Here is a tiny trained network, its code and every weight. The questions are about switching its units off for an input and a class, where a switched-off unit gives its printed mean instead of its output.

import numpy as np


def w(rows, s, z=0):
    codes = np.array(rows[::2]) - 128.0
    scale = np.full(codes.shape[1], s)
    scale[-1] = z or s
    return codes * scale


def f(y):
    return np.maximum(y, 0)


def log_softmax(a):
    a = a - a.max(-1, keepdims=True)
    return a - np.log(np.exp(a).sum(-1, keepdims=True))


def net(x, mask):
    res = np.array(x, float).reshape(1, 6) / 4 @ E
    y = f(res @ A[0][:, :-1].T + A[0][:, -1])
    res = res + np.where(mask, y, B[0][:, -1]) @ B[0][:, :-1]
    return log_softmax(res[-1] @ U[:, :-1].T + U[:, -1])


A, B = {}, {}
E = w([
[170,159,141,41,75,91,19,186,44],'x0',
[112,201,147,175,23,156,138,51,63],'x1',
[204,120,134,143,214,145,173,102,53],'x2',
[149,179,222,124,132,114,161,140,151],'x3',
[131,8,47,25,136,205,158,152,99],'x4',
[139,130,105,166,169,47,135,166,172],'x5',
],0.011)
A[0] = w([
[192,92,131,84,188,137,158,143,119,98],'neuron 1',
[139,157,104,140,149,2,47,193,157,31],'neuron 2',
[126,147,127,117,160,89,89,186,141,255],'neuron 3',
[100,94,124,67,87,182,98,182,107,49],'neuron 4',
[53,140,98,180,147,158,201,104,178,141],'neuron 5',
[215,77,158,123,233,138,195,155,133,125],'neuron 6',
],0.0094,0.0025)
B[0] = w([
[149,113,1,90,145,47,147,213,45,217],'neuron 1',
[205,100,162,152,94,25,68,164,191,241],'neuron 2',
[143,113,78,113,83,78,106,191,144,204],'neuron 3',
[109,132,85,31,61,171,80,137,104,232],'neuron 4',
[70,81,103,228,140,174,165,46,212,239],'neuron 5',
[205,190,60,134,205,97,201,144,122,245],'neuron 6',
],0.0085,0.011)
U = w([
[78,3,80,145,167,182,154,76,159,116],'0',
[98,106,116,11,68,210,73,132,91,254],'1',
[61,203,223,179,137,138,150,68,199,34],'2',
[143,136,159,115,118,53,58,172,176,16],'3',
[148,241,180,169,84,139,93,45,25,181],'4',
[158,150,74,111,241,100,186,149,105,132],'5',
],0.011,0.0017)

Each question gives the input, the list of numbers given to net, and the class t.
The units are the neurons (one row each of A and B). Each row of codes is followed by its name. A weight is (code - 128) times the scale printed after its matrix; where a second scale follows, it is the last column's (A, B and U).
mask holds one flag per neuron, in row order. A switched-off neuron (its flag False) gives its mean, the last column of its row in B, instead of its output. The means were averaged over made-up inputs and are rounded, as every weight is.
A unit's drop is (log p(t) with every unit on - log p(t) with that unit switched off) / (log p(t) with every unit on - log p(t) with every unit switched off).
The circuit of an input: a set's keep is (log p(t) with only the set's units on - log p(t) with every unit switched off) / (log p(t) with every unit on - log p(t) with every unit switched off). Starting from all 6 units, units are removed one at a time, each time the one whose removal leaves the highest keep (on an exact tie, the one counted first), for as long as the keep stays at least 0.8.
units of the circuit, in order: the units of the circuit, biggest drop first
top k neurons: the k neurons with the biggest drops, biggest first
drop when u is switched off: that unit's drop, to one decimal
input [0,2,0,-4,5,2], class 1: units of the circuit, in order => neuron 5; neuron 6
input [1,-2,0,-4,4,0], class 1: units of the circuit, in order => neuron 4
input [8,1,3,0,-5,-3], class 3: top 2 neurons => neuron 2; neuron 3
input [5,-3,6,-6,-2,4], class 3: top 3 neurons => neuron 2; neuron 3; neuron 5
input [-5,-1,-7,7,1,-1], class 2: top 3 neurons => neuron 1; neuron 4; neuron 3
input [-3,-6,-8,1,-5,-5], class 2: top 3 neurons => neuron 1; neuron 5; neuron 4
input [6,8,-5,-1,-2,-6], class 1: top 2 neurons => neuron 4; neuron 6
input [1,6,7,-7,1,2], class 4: top 2 neurons => neuron 6; neuron 5
input [-2,6,-5,3,-5,-8], class 2: units of the circuit, in order => neuron 1; neuron 4
input [6,3,7,-3,-6,4], class 3: drop when neuron 2 is switched off => 0.7
input [-6,1,7,0,7,-7], class 5: drop when neuron 6 is switched off => 0.7
input [-6,1,3,4,7,2], class 5: drop when neuron 6 is switched off => 2.3
input [0,-7,1,-7,-4,3], class 3: drop when neuron 3 is switched off => 0.0
input [-6,7,6,-5,-8,5], class 2: top neuron => neuron 5
